Here is a tiny trained network, its code and every weight. The questions are about switching its units off for an input and a class, where a switched-off unit gives its printed mean instead of its output.

import numpy as np


def w(rows, s, z=0):
    codes = np.array(rows[::2]) - 128.0
    scale = np.full(codes.shape[1], s)
    scale[-1] = z or s
    return codes * scale


def norm(h):
    return h / np.sqrt((h * h).mean(-1, keepdims=True) + 1e-5)


def f(y):
    return np.maximum(y, 0)


def log_softmax(a):
    a = a - a.max(-1, keepdims=True)
    return a - np.log(np.exp(a).sum(-1, keepdims=True))


def net(x, mask):
    res = np.array(x, float).reshape(1, 3) / 4 @ E
    u = 0
    for l in range(2):
        y = f(norm(res) @ A[l][:, :-1].T + A[l][:, -1])
        res = res + np.where(mask[u : u + 11], y, B[l][:, -1]) @ B[l][:, :-1]
        u += 11
    return log_softmax(norm(res)[-1] @ U[:, :-1].T + U[:, -1])


A, B = {}, {}
E = w([
[14,44,107,151,26,110,151],'x0',
[217,90,61,13,137,136,167],'x1',
[173,40,77,254,110,57,75],'x2',
],0.0035)
A[0] = w([
[42,185,173,164,87,139,49,117],'0.n1',
[55,168,176,155,96,120,137,1],'0.n2',
[162,169,162,109,255,127,114,76],'0.n3',
[43,153,238,124,114,148,123,62],'0.n4',
[166,112,84,90,184,128,111,106],'0.n5',
[107,101,119,44,119,181,191,57],'0.n6',
[155,192,127,105,163,116,163,28],'0.n7',
[120,118,122,51,106,181,210,69],'0.n8',
[76,141,189,129,98,134,124,9],'0.n9',
[68,132,175,146,145,148,134,18],'0.n10',
[149,80,96,168,83,92,62,39],'0.n11',
],0.0068,0.0046)
B[0] = w([
[42,164,165,193,199,202,130,254],'0.n1',
[96,224,77,159,22,119,75,173],'0.n2',
[172,173,211,157,135,24,179,242],'0.n3',
[134,187,85,226,3,74,106,221],'0.n4',
[51,125,120,139,108,114,63,207],'0.n5',
[68,71,89,14,133,204,141,217],'0.n6',
[124,143,186,188,88,158,107,169],'0.n7',
[97,41,70,26,142,205,140,227],'0.n8',
[49,248,53,182,48,186,71,156],'0.n9',
[41,216,26,85,150,165,137,152],'0.n10',
[211,122,97,102,102,115,19,213],'0.n11',
],0.0062,0.004)
A[1] = w([
[55,179,101,103,54,149,170,159],'1.n1',
[137,190,183,123,155,38,211,141],'1.n2',
[187,161,191,118,159,64,207,75],'1.n3',
[134,128,254,117,213,76,171,163],'1.n4',
[100,198,154,139,222,91,196,59],'1.n5',
[125,104,198,175,173,178,108,167],'1.n6',
[68,201,165,127,141,124,206,200],'1.n7',
[143,170,231,111,176,68,111,24],'1.n8',
[44,64,168,209,193,166,76,136],'1.n9',
[134,80,127,176,107,154,65,49],'1.n10',
[217,213,183,109,161,65,179,3],'1.n11',
],0.0081,0.0047)
B[1] = w([
[164,168,160,158,221,85,43,253],'1.n1',
[83,84,57,77,141,134,221,207],'1.n2',
[195,196,192,168,86,24,174,189],'1.n3',
[231,177,190,134,168,96,121,217],'1.n4',
[168,34,14,141,131,54,137,173],'1.n5',
[89,34,75,91,155,176,170,186],'1.n6',
[197,180,188,151,155,172,43,239],'1.n7',
[180,92,119,124,175,38,219,189],'1.n8',
[85,106,196,74,123,192,237,226],'1.n9',
[153,157,84,168,9,96,143,189],'1.n10',
[3,229,148,156,54,34,165,198],'1.n11',
],0.0076,0.0056)
U = w([
[147,63,190,213,224,186,231,2],'0',
[208,202,193,176,149,1,219,198],'1',
[211,49,12,198,34,68,39,168],'2',
[30,49,157,221,46,203,216,182],'3',
[48,49,37,29,195,206,56,234],'4',
[15,245,200,235,193,213,31,201],'5',
[231,212,217,46,213,180,58,21],'6',
],0.0092,0.0054)

Each question gives the input, the list of numbers given to net, and the class t.
The units are the neurons (one row each of A and B). Each row of codes is followed by its name. A weight is (code - 128) times the scale printed after its matrix; where a second scale follows, it is the last column's (A, B and U).
mask holds one flag per neuron, layer by layer. A switched-off neuron (its flag False) gives its mean, the last column of its row in B, instead of its output. The means were averaged over made-up inputs and are rounded, as every weight is.
A unit's drop is (log p(t) with every unit on - log p(t) with that unit switched off) / (log p(t) with every unit on - log p(t) with every unit switched off).
The circuit of an input: a set's keep is (log p(t) with only the set's units on - log p(t) with every unit switched off) / (log p(t) with every unit on - log p(t) with every unit switched off). Starting from the 12 units with the biggest drops (on a tie, the unit counted first), units are removed one at a time, each time the one whose removal leaves the highest keep (on an exact tie, the one counted first), for as long as the keep stays at least 0.8.
units of the circuit, in order: the units of the circuit, biggest drop first
most important unit: the unit with the biggest drop
top k neurons: the k neurons with the biggest drops, biggest first
top k neurons in layer l: the k neurons of layer l with the biggest drops, biggest first
drop when u is switched off: that unit's drop, to one decimal
input [-5,-6,-5], class 1: units of the circuit, in order	[0.n3]
input [-4,-4,-8], class 1: units of the circuit, in order	[0.n3; 1.n5]
input [-3,3,-3], class 6: top 3 neurons	[0.n8; 0.n6; 0.n3]
input [3,5,2], class 4: units of the circuit, in order	[0.n4; 1.n3]
input [-2,3,3], class 2: top 2 neurons	[0.n1; 0.n5]
input [-4,-3,7], class 2: top 2 neurons in layer 0	[0.n11; 0.n1]
input [1,-2,6], class 2: top 2 neurons	[0.n11; 1.n10]
input [5,0,-5], class 5: top 2 neurons	[1.n1; 0.n4]
input [8,3,2], class 2: top 2 neurons	[0.n1; 1.n9]
input [6,-6,6], class 3: drop when 1.n9 is switched off	0.3
input [-8,3,-8], class 1: drop when 0.n3 is switched off	2.5
input [-2,-5,7], class 3: drop when 1.n9 is switched off	0.3
input [-7,-7,-2], class 1: drop when 0.n3 is switched off	0.4
input [5,-2,3], class 3: most important unit	1.n9
